The symbols move the objects like this.
at | b j m g v z
Q273 | Q120 Q209 Q826 Q65 Q928 Q75
Q599 | Q682 Q377 Q121 Q818 Q155 Q922
Q854 | Q893 Q649 Q371 Q345 Q67 Q360
Q917 | Q668 Q311 Q124 Q433 Q358 Q121
Q371 | Q343 Q234 Q424 Q593 Q649 Q854
Q456 | Q210 . . . . Q452
Q454 | Q424 Q197 Q383 Q234 Q52 Q593
Q835 | . Q496 Q130 Q814 Q343 .
Q671 | Q360 Q504 Q345 Q383 Q585 Q424
Q894 | Q923 Q599 Q175 Q608 Q922 Q162
Q607 | Q989 Q715 Q75 Q784 Q457 Q788
Q57 | Q928 . Q929 Q210 Q456 Q32
Q871 | Q307 Q861 Q353 Q412 Q106 Q450
Q360 | Q159 Q67 Q854 Q671 Q383 Q496
Q923 | Q748 Q682 Q865 Q894 Q608 Q889
Q269 | Q52 Q353 Q511 Q307 Q871 Q114
Q358 | Q433 Q123 Q311 Q193 Q925 Q377
Q784 | Q607 Q32 Q897 Q457 Q527 Q826
Q608 | Q894 Q818 Q682 Q922 Q124 Q490
Q193 | Q358 Q342 Q793 Q925 Q575 Q868
Q620 | Q130 Q671 Q159 Q496 Q424 Q814
Q983 | Q369 Q75 Q575 Q989 Q607 Q172
Q123 | Q793 Q788 Q172 Q342 Q120 Q925
Q744 | Q106 Q453 Q247 Q451 Q748 Q415
Q826 | Q788 Q527 Q784 Q436 Q209 Q273
Q52 | Q234 Q968 Q197 Q269 Q307 Q243
Q857 | Q903 Q162 Q96 Q639 Q945 Q742
Q512 | Q415 Q923 Q451 Q96 Q889 Q903
Q75 | Q201 Q928 Q273 Q897 Q715 Q607
Q682 | Q175 Q625 Q706 Q599 Q818 Q608
Q124 | Q922 Q879 Q818 Q435 Q311 Q917
Q705 | Q929 . Q426 . . Q210
Q234 | Q454 Q511 Q585 Q52 Q269 Q649
Q412 | Q871 Q247 Q867 Q106 Q744 Q131
Q655 | Q161 Q449 Q450 Q190 Q650 Q968
Q210 | Q57 . Q705 Q456 . Q100
Q989 | Q983 Q897 Q201 Q607 Q784 Q281
Q436 | Q826 Q786 Q457 Q209 Q929 Q65
Q209 | Q436 Q426 Q527 Q929 Q705 Q928
Q435 | Q124 Q389 Q155 Q311 Q793 Q433
Q788 | Q281 Q457 Q607 Q826 Q436 Q120
Q814 | Q835 Q424 Q620 Q343 Q371 Q876
Q377 | Q625 Q925 Q358 Q868 Q369 Q155
Q369 | Q868 Q201 Q925 Q983 Q989 Q389
Q490 | Q162 Q124 Q608 Q668 Q917 Q216
Q625 | Q121 Q193 Q433 Q377 Q868 Q818
Q861 | Q867 Q857 Q277 Q247 Q742 Q106
Q345 | Q854 Q243 Q593 Q67 Q504 Q671
Q879 | Q155 Q983 Q868 Q389 Q172 Q311
Q793 | Q311 Q281 Q389 Q123 Q342 Q193
Q865 | Q453 Q706 Q945 Q175 Q682 Q923
Q415 | Q449 Q748 Q744 Q512 Q96 Q277
Q867 | Q353 Q903 Q650 Q861 Q247 Q412
Q668 | Q490 Q435 Q922 Q917 Q433 Q706
Q247 | Q861 Q639 Q903 Q742 Q453 Q744
Q649 | Q593 Q269 Q234 Q243 Q114 Q67
Q925 | Q193 Q120 Q123 Q575 Q201 Q369
Q511 | Q197 Q190 Q161 Q968 Q353 Q269
Q120 | Q342 Q436 Q788 Q273 Q65 Q201
Q389 | Q879 Q989 Q369 Q172 Q281 Q793
Q32 | Q715 Q456 Q57 Q100 Q452 Q527
Q161 | Q45 Q131 Q606 Q655 Q190 Q511
Q106 | Q412 Q742 Q861 Q744 Q451 Q449
Q100 | Q32 . Q210 Q452 . Q786
Q606 | Q114 Q412 Q307 Q450 Q131 Q161
Q433 | Q917 Q793 Q435 Q358 Q193 Q625
Q889 | Q96 Q608 Q923 Q162 Q490 Q639
Q281 | Q172 Q784 Q989 Q788 Q826 Q342
Q449 | Q131 Q451 Q106 Q415 Q512 Q650
Q575 | Q925 Q273 Q342 Q201 Q75 Q983
Q893 | Q876 Q593 Q343 Q854 Q345 Q159
Q67 | Q345 Q114 Q649 Q504 Q45 Q383
Q172 | Q389 Q607 Q983 Q281 Q788 Q123
Q876 | . Q371 Q814 Q893 Q854 Q881
Q922 | Q608 Q155 Q599 Q124 Q435 Q668
Q585 | Q383 Q161 Q504 Q197 Q511 Q234
Q929 | Q209 . Q786 Q705 . Q57
Q881 | . Q854 Q876 Q159 Q360 Q130
Q45 | Q504 Q450 Q114 Q161 Q655 Q197
Q216 | Q945 Q917 Q490 Q706 Q121 Q175
Q130 | . Q360 Q881 Q620 Q496 Q835
Q277 | Q650 Q96 Q415 Q903 Q857 Q861
Q451 | Q744 Q865 Q742 Q748 Q923 Q512
Q897 | Q75 Q57 Q65 Q715 Q32 Q784
Q457 | Q784 Q100 Q715 Q527 Q786 Q436
Q307 | Q269 Q867 Q968 Q871 Q412 Q606
Q706 | Q216 Q433 Q668 Q121 Q625 Q682
Q243 | Q649 Q307 Q52 Q114 Q606 Q504
Q159 | Q881 Q345 Q893 Q360 Q671 Q620
Q383 | Q671 Q45 Q67 Q585 Q197 Q454
Q201 | Q575 Q65 Q120 Q75 Q897 Q989
Q96 | Q512 Q894 Q748 Q889 Q162 Q857
Q311 | Q435 Q172 Q879 Q793 Q123 Q358
Q639 | Q857 Q490 Q889 Q945 Q216 Q453
Q504 | Q67 Q606 Q243 Q45 Q161 Q585
Q450 | Q606 Q106 Q871 Q131 Q449 Q655
Q818 | Q599 Q868 Q625 Q155 Q879 Q124
Q175 | Q865 Q121 Q216 Q682 Q599 Q894
Q748 | Q451 Q175 Q453 Q923 Q894 Q96
Q131 | Q450 Q744 Q412 Q449 Q415 Q190
Q190 | Q655 Q415 Q131 Q650 Q277 Q353
Q342 | Q123 Q826 Q281 Q120 Q273 Q575
Q343 | Q814 Q454 Q496 Q371 Q593 Q893
Q945 | Q639 Q668 Q162 Q216 Q706 Q865
Q162 | Q889 Q922 Q894 Q490 Q668 Q945
Q527 | Q457 Q452 Q32 Q786 Q426 Q209
Q114 | Q243 Q871 Q269 Q606 Q450 Q45
Q903 | Q277 Q889 Q512 Q857 Q639 Q247
Q742 | Q247 Q945 Q857 Q453 Q865 Q451
Q453 | Q742 Q216 Q639 Q865 Q175 Q748
Q593 | Q371 Q52 Q454 Q649 Q243 Q345
Q197 | Q585 Q655 Q45 Q511 Q968 Q52
Q452 | Q100 . Q456 . . Q426
Q426 | Q786 . Q452 . . Q705
Q353 | Q968 Q277 Q190 Q867 Q861 Q871
Q496 | Q620 Q383 Q360 Q424 Q454 Q343
Q868 | Q377 Q575 Q193 Q369 Q983 Q879
Q424 | Q496 Q585 Q671 Q454 Q234 Q371
Q968 | Q511 Q650 Q655 Q353 Q867 Q307
Q65 | Q273 Q929 Q436 Q928 Q57 Q897
Q155 | Q818 Q369 Q377 Q879 Q389 Q435
Q786 | Q527 . Q100 Q426 . Q929
Q715 | Q897 Q210 Q928 Q32 Q100 Q457
Q121 | Q706 Q358 Q917 Q625 Q377 Q599
Q928 | Q65 Q705 Q209 Q57 Q210 Q715
Q650 | Q190 Q512 Q449 Q277 Q903 Q867

The rows follow the links: the fewer symbols apart two objects are, the more alike their rows tend to be.

Each row is also shifted at random along 7 hidden directions that mean nothing.

Row, then object:
-131   -26   682  -354   294   118  -227  -542   -82  -205  -101   423    71    52  -346    23  -372   105   215   284  -302   -68  -347   537   -25: Q377
 444   286   132   124  -327    16   161   -81   -71  -288    13    83  -269   216  -331  -189  -503  -140   -10    14   218  -251  -970  -699    -8: Q893
-220    45   313  -306   256   227  -351   541   107  -150   342    25   131   220  -229   -34   184   -74   -75   209  -127   112   114   723   -32: Q922
 325   181   -71    27   189   197  -323    80   240    -4   316   576   180   166  -335    37   -75   128   115   178   -93   -31   151   209  -222: Q682
 217    67  -210   271  -157   -34    75   -36   275   286   377  -462    39  -112    98     9   153   134   -40  -322   279  -127   427   -62  -193: Q415
-144   251   229   302  -315   170   214  -231   288  -140   -26   176  -300   193   181  -257  -209   -55  -210    -4   128     1   253    20   318: Q345
 -60  -277  -145  -100   268  -216   -73  -621  -375    81  -375   187   171  -244   187   244    45   163   183    57  -239    43  -213   -41  -123: Q784
 545   160   -66   533  -168  -248    29     1   -16   198   298   192    69   -82   379    80   -52   221    19  -250   317  -156  -480  -731  -402: Q247
 102   -60  -754  -282   307    62  -144  -645  -263   124  -275   452   161   -45    -6   286   884  -590  -212   290  -268   627   757  -388   -51: Q342
-543    -1   -34  -188  -328   243   340   587   115  -184  -114  -189  -398    34  -222  -396  -252    34   -61  -158   104  -207    49   568   467: Q234
 721   175  -169   255    75    -1  -330   -22   388    18   355  -303   259   218  -472   123  -404   223   203   140    16  -260     3  -194  -292: Q175
-257   209    80   113  -299   146   122   666    39  -311    72    67  -325   276   103  -327   -87  -123  -274    30   148   -29  -356    92   302: Q343
-279    65  -151  -229  -304   244   410   350    51    79    10   120  -346  -102   -79  -285   365  -403  -219  -232   211   155   474   -61   293: Q45
 163   -81  -226  -366   267   -61  -236   439  -253  -189  -233  -265   153   183  -259   206   315  -544   -99   437  -267   359   -59  -520    57: Q793
 -92   355   124   171  -226    83   -40  -548   -98  -304   286  -686  -257   375   213  -153   293  -315  -476    12   253    63  -451    74    10: Q835
-248   229  -299   182  -281    84    49    67  -184  -411   -26  -356  -334   363   130  -254    -3   -93  -353    44   171   -54  -632   135   242: Q360
  15   -51   220   330   209  -245  -248  -252     4  -252  -415   -78   192   246   338   212  -417   188    45   455  -367    61  -139  -148   181: Q389
  91    33    60  -163  -322   -28   400  -315  -184    52   -20  -384  -278  -184  -126  -134    72  -313   -80  -325   307   -87  -347  -518   -13: Q606
  92    28  -385   250   -90   -33    -4   127   -51   120   287   291    -4  -134    38   -88  -212   584   186  -324   220  -421  -492   342  -281: Q512
 115   -55    46  -142  -310    73   450   221   191   301    85    42  -195  -354  -363  -197  -299    93   249  -451   279  -321   153  -186     8: Q353
 382  -226  -661   -47   273  -226  -263   139   -85   175   -33  -603   382  -100  -154   355   241    -3   138    94  -130    70   213  -329  -260: Q456
  65   109    22  -214  -343   171   451  -159   -69   -23  -120   363  -371  -141  -423  -264  -282  -161    99  -219   195  -197  -315  -311   130: Q243
-143    80    94   306   245  -175  -470  -213  -272  -438  -117  -149   146   447   433   136  -108   160  -184   454  -244    82  -781   277   -10: Q433
-180  -216    30  -161   249   -54  -170   -25    48  -120  -377  -321   171    69  -131   153  -184    -1   110   326  -344    91   333   197   225: Q123
 -98  -237     8   173   280  -218  -216  -233    83   197   -54  -238   344  -142   378   286    78   335   103    21  -181    50   446   288  -111: Q705
-189  -240   182  -683   298    61  -146    98  -140  -164  -265  -486   104    -7  -595    90   -16  -270   141   279  -328    99    43   287   146: Q369
-474  -386   488  -858   351   -23    13    66  -378   123  -163  -273    96  -348  -146   126   543  -388    60   -29  -207   293   101   322   -42: Q826
  67  -220  -444   298   191  -312  -155    50   -63    64  -411  -252   262    22   461   332   145    20   -37   278  -259   263   375  -478    99: Q75
-151   306    61   398  -287   185   117   -43   352  -195    82   -60  -236   331   206  -243  -100   -66  -293    55   126    39   356   122   335: Q496
 237   386    75   317  -288    99    37   -85   169  -182   228  -175  -197   369   144  -131   160  -394  -401    89   239   167   -22  -508    79: Q876
  62   122   340   102   261   -12  -382  -221    96  -207    -4   -15   204   335   157   165    86  -191  -165   445  -249   289   159    25    21: Q435
 511   163   -14   734  -217  -127   116   -63   445   365   297   466   117  -124   371    36  -351   492   176  -290   254  -246   308  -437  -218: Q744
 -85  -329     1  -230   252   -91    27  -159   -48   229  -339   455   204  -352  -138   179  -199   264   384    12  -277   -36   314   126   -18: Q897
 -98   -24  -665   285  -292   -71   246   373   -84   131    70  -106  -155  -143   265  -132   107   240   -72  -354   281  -182  -144   -28    -9: Q412
 528   166   614   -96    29   -20   -61   -46    -7   213   579   210   116  -124   -89    55   234  -197    34  -236   286     7  -395  -496  -574: Q748
 -42  -231   737   -51   208  -158   -27   457   132   -31  -434   497   169   -55    22   120  -659   185   339   294  -367     4     3  -206   211: Q172
 169   122   221    -4   233    50  -368   317    91  -195   118   149   192   309   -57    99    33  -155   -91   381  -184   188   -32   -50   -44: Q124

The symbols that take the first to the second take the third to the fourth, perhaps in another order. What is the fourth?
Answer with the object's name.
 116  -263  -392  -313   231  -124   -43   -98  -301    57  -412   130   167  -162  -233   227    57  -120   196   191  -275   139     1  -353   -28
to -226  -281   126   176   211  -377  -151    98  -286  -155  -492  -344   197    36   540   233  -153   167     8   269  -299   105  -367  -130   152
as -226    87   142  -112   328    52  -390  -626  -285  -289   -43   141    96   279   183   120   356  -183  -248   379  -249   308  -246   422   -50
to Q435

 209   200   644    88   212   149  -333  -353   455     5   361   215   216   204  -117    69  -127    41    38   216  -123    47   455   318  -141
to  267   125  -501  -135   288    96  -348  -546  -241  -170  -118   421   136   246  -170   215   425  -388  -153   441  -250   377    67  -250  -106
as  419    90  -150   390  -246   -89   169  -198   365   324   300  -543    46  -124    93    38     4   107    24  -326   319  -142   485  -431  -144
to Q748

-125   -65  -113    40  -275   -50   313   477    36   175   149  -426  -164  -204    91  -149    72    54   -28  -396   291  -156    32   -37    41
to -177    62  -550  -117  -210   212   313  -586   -75   306   215   237  -244  -292    20  -148   639  -140  -150  -447   297    62   516   237  -104
as  160  -280  -209    88   184  -270  -112   159   165    75  -390  -792   311   -11    10   302  -153    -3   114   284  -296   112   593  -413   187
to Q120

-119   114   167   -33   221   107  -378   186  -103  -221   245   406    99   234    10   -16    19   165   -42   202  -108     9  -441   579  -159
to -443  -281   -48  -351   269   -33  -154   335  -199  -180  -384  -259   107    35   -59    88    26   -28    17   281  -367   140    53   421   261
as  461    42    56   -86  -224    39   304   -20   170   386   334   -70   -56  -315  -248   -36   142  -186   119  -424   360   -77   266  -599  -274
to Q175

  10    66  -736  -138  -316   195   373  -207    26   167    27  -159  -266  -155  -225  -161   422  -319  -160  -289   259    36   532  -198   105
to -178    95   -65   265  -145    24   139  -538   -47   267   340   374   -98  -201   533   -81   413   189  -130  -415   293    -8   111   296  -228
as  262   171   119   200    58   140  -152   457   260   160   429  1086   128   -19   -48   -50  -178   366   186   -59    74  -153    10   202  -305
to Q917

-183   -35   333   175  -158  -151   127    75  -102   109   283  -330   -78  -146   394   -93   -23   316    -5  -417   292  -244  -529   248  -198
to   92    91  -168     0    45    93  -168   -87    59   131   519  -312    86   -10  -106    -7   280   137   -39  -216   208  -124    30   469  -329
as  172   153  -266   403  -400   -52   268  -419   134  -180  -225  -459  -264   145   -50  -166  -546   110   -25   -43   154  -305  -256  -352   263
to Q606

 108   125    28   246   226    62  -374  -396   101  -205   -30   570   173   269   -19    94  -348   298    75   372  -249   -50  -106   348   -39
to -123  -247   140    -6   222  -198   -78   289   -67   -41  -448   101   171   -28   206   182  -154    63   123   276  -325   150    67  -188   182
as  -100     71   -608    -17   -340    147    258    131    205   -127    -55  -1105   -276    182   -280   -187    121   -327   -260    -57    189    -22    497    -65    396
to Q650

  19   -90   -66   105   235  -238  -231   117  -311  -248  -445   229   140   176   294   206  -104   -38   -34   432  -321   195  -474  -388   105
to    8  -187   287  -187   242  -109  -102  -291   -50   -60  -398   -21   163   -28  -118   183  -227   -69   169   299  -336   102    92   -97   109
as  329    76   127  -312   238   104  -316    36   -61  -208   106   125   136   176  -649    54  -238   -59   183   272  -174   -97  -503    61  -196
to Q625

 311    54  -189   -92  -346    63   450  -807   -32    89  -142   -26  -287  -231  -494  -159  -379   -18   207  -318   228  -349  -271  -414    -5
to   -9  -121   212   -29  -341  -123   414   738    10   110    14  -429  -196  -243   -98  -195  -410   151   183  -397   285  -366  -459  -290    66
as -163   -78  -518  -308  -292   146   377   374   -19   129    53  -439  -279  -236  -353  -218   231  -166   -40  -368   270  -118   235    57   129
to Q650

 116     3  -126    26  -244  -102   236  -257  -146   163   181  -426  -125  -213    42   -61   107    30   -13  -404   336  -189  -341  -220  -201
to  268   210  -141   468    37    22  -267   -94   274   117   468    64   191   136   258    70   125   272   -79   -36   129   -31   205   183  -290
as  -11    57    52     1   103     5  -326   732    29   -96   459  -498   130   201   -41   -23   112   127   -70    -2    95  -113  -350   432  -204
to Q435

  91   246   412   -11   259   120  -392  -579   -21   -90   420   284   157   234   123    95   402  -172  -223   198   -41   245   -58   280  -315
to  371   -84   -38     5   199   -82  -230     6   225  -140  -320  -453   243   211  -407   217  -444   -54   186   448  -329    10   267  -355   158
as  306    92  -571    75   -36    75   -74   -55   -39   156   395   215    61  -104  -268   -30    39   316   150  -257   214  -283  -230   201  -395
to Q668

 139    69   435  -209    10    90    12  -237   -14   237   545   158     7  -241  -176   -62   178    56   109  -377   267  -143  -226   231  -447
to   75    44   536  -144     2    93   -26   229   265   242   591  -340    70  -141  -162   -45   109    55    70  -296   237  -118   194   299  -284
as   13  -323   339    -2   199  -244   -28  -555    99    62  -434  -395   239  -185   -48   250  -572   332   376   142  -306  -176   164    56    79
to Q75

-135    75  -387   152   -82    96    22  -371     7   218   394   118   -26  -152   187   -86   334   299   -64  -386   254  -136   165   605  -274
to  -64   -40   558  -149   261   -47  -282  -276  -217  -318  -194   267    92   153  -117    61  -428   148   146   348  -294   -73  -748   275   -30
as -101   137  -195  -269  -289   322   320  -392    64   -89   -39    93  -389   -15  -497  -308   -85  -227   -34  -149   150  -123    96   148   219
to Q512

 203   120   -28   296    29    -3  -203   313   151    66   413   228   136    68    79   -12  -160   403    90   -96   112  -219  -215   244  -281
to  139   175   438   284   135   -52  -403    79   242   -89   495  -688   235   341   294   116   208   -39  -244   142    74   128    90   153  -207
as -313  -273  -130   189   206  -172  -132    20   -31  -157  -574    49   154    36   179   121  -558   512   237   287  -419  -120   -12   402   310
to Q788

 357   187  1077   -96   201    20  -303  -319   245   -25   484  -311   205   175  -157   114   -52  -175    -2   113     9    47  -104   -30  -334
to  401   201   141    90   139   135  -332    87   375    71   479    43   232   188  -214    89   111   -51   -17   134     4    80   408    32  -245
as  308   177    54    76   163   -33  -411    84   -21  -160   404  -467   198   301   -50   135   212  -115  -161   184    36    73  -345   -43  -302
to Q175

  35    81   791  -285   238   114  -286   473   100  -131   255   278   134   179  -235    16   -97  -135    46   238  -140    81  -208   205  -107
to -127    -3   -53    74   239   -38  -362   171  -160  -342  -189   190   121   321    51    80  -204   161   -14   430  -306    30  -483   301    67
as  347   122  -237   169    74    32  -279   304    73   -26   342   298   140   123  -227    -5  -247   376   170    26    47  -261  -410   188  -307
to Q706

 110    81  -369   100  -314   -11   331  -406   -77   162    36  -163  -217  -171    84   -94   220  -143  -101  -332   303   -33    37  -413   -44
to  541   107   388  -106    19    87   -60  -233   242   232   475   212   124  -203  -584    -2  -429   283   404  -251   181  -418  -235    20  -462
as  383   233   438   219   121    96  -293   -34   521   153   551  -105   256   186    -3   112   145   -69   -64    85    57   134   653    -3  -238
to Q868

 -25    27   384  -200  -224    94   428  -299  -131   327   189   724  -241  -437    27  -192   149   -36    95  -521   322  -105  -186  -152  -220
to  143    65   338   218  -255   -65   283  -201   207   302   262  -209   -74  -206   285   -55    98    -9   -47  -387   325   -36   282  -352  -123
as -163  -336  -219   -35   215   -96   -38   208   156   167  -387   -46   238  -177    66   196   -97   207   215   133  -316    62   737   156   190
to Q784

-265    25  -917   306   -66    82  -119   561    86   140   402  -200    13    32   321   -83   503   323  -220  -247   198   -35   395   695   -73
to  645   273   623   402   138   -83  -354  -498   334   -26   374    24   263   263    32   185  -291    84    39   215    -5   -31   -80  -359  -329
as   13   146   334   115  -352    63   388  -427   205    36   -58  -165  -283   -31    62  -173  -138  -210  -111  -178   213   -26   236  -332   189
to Q650

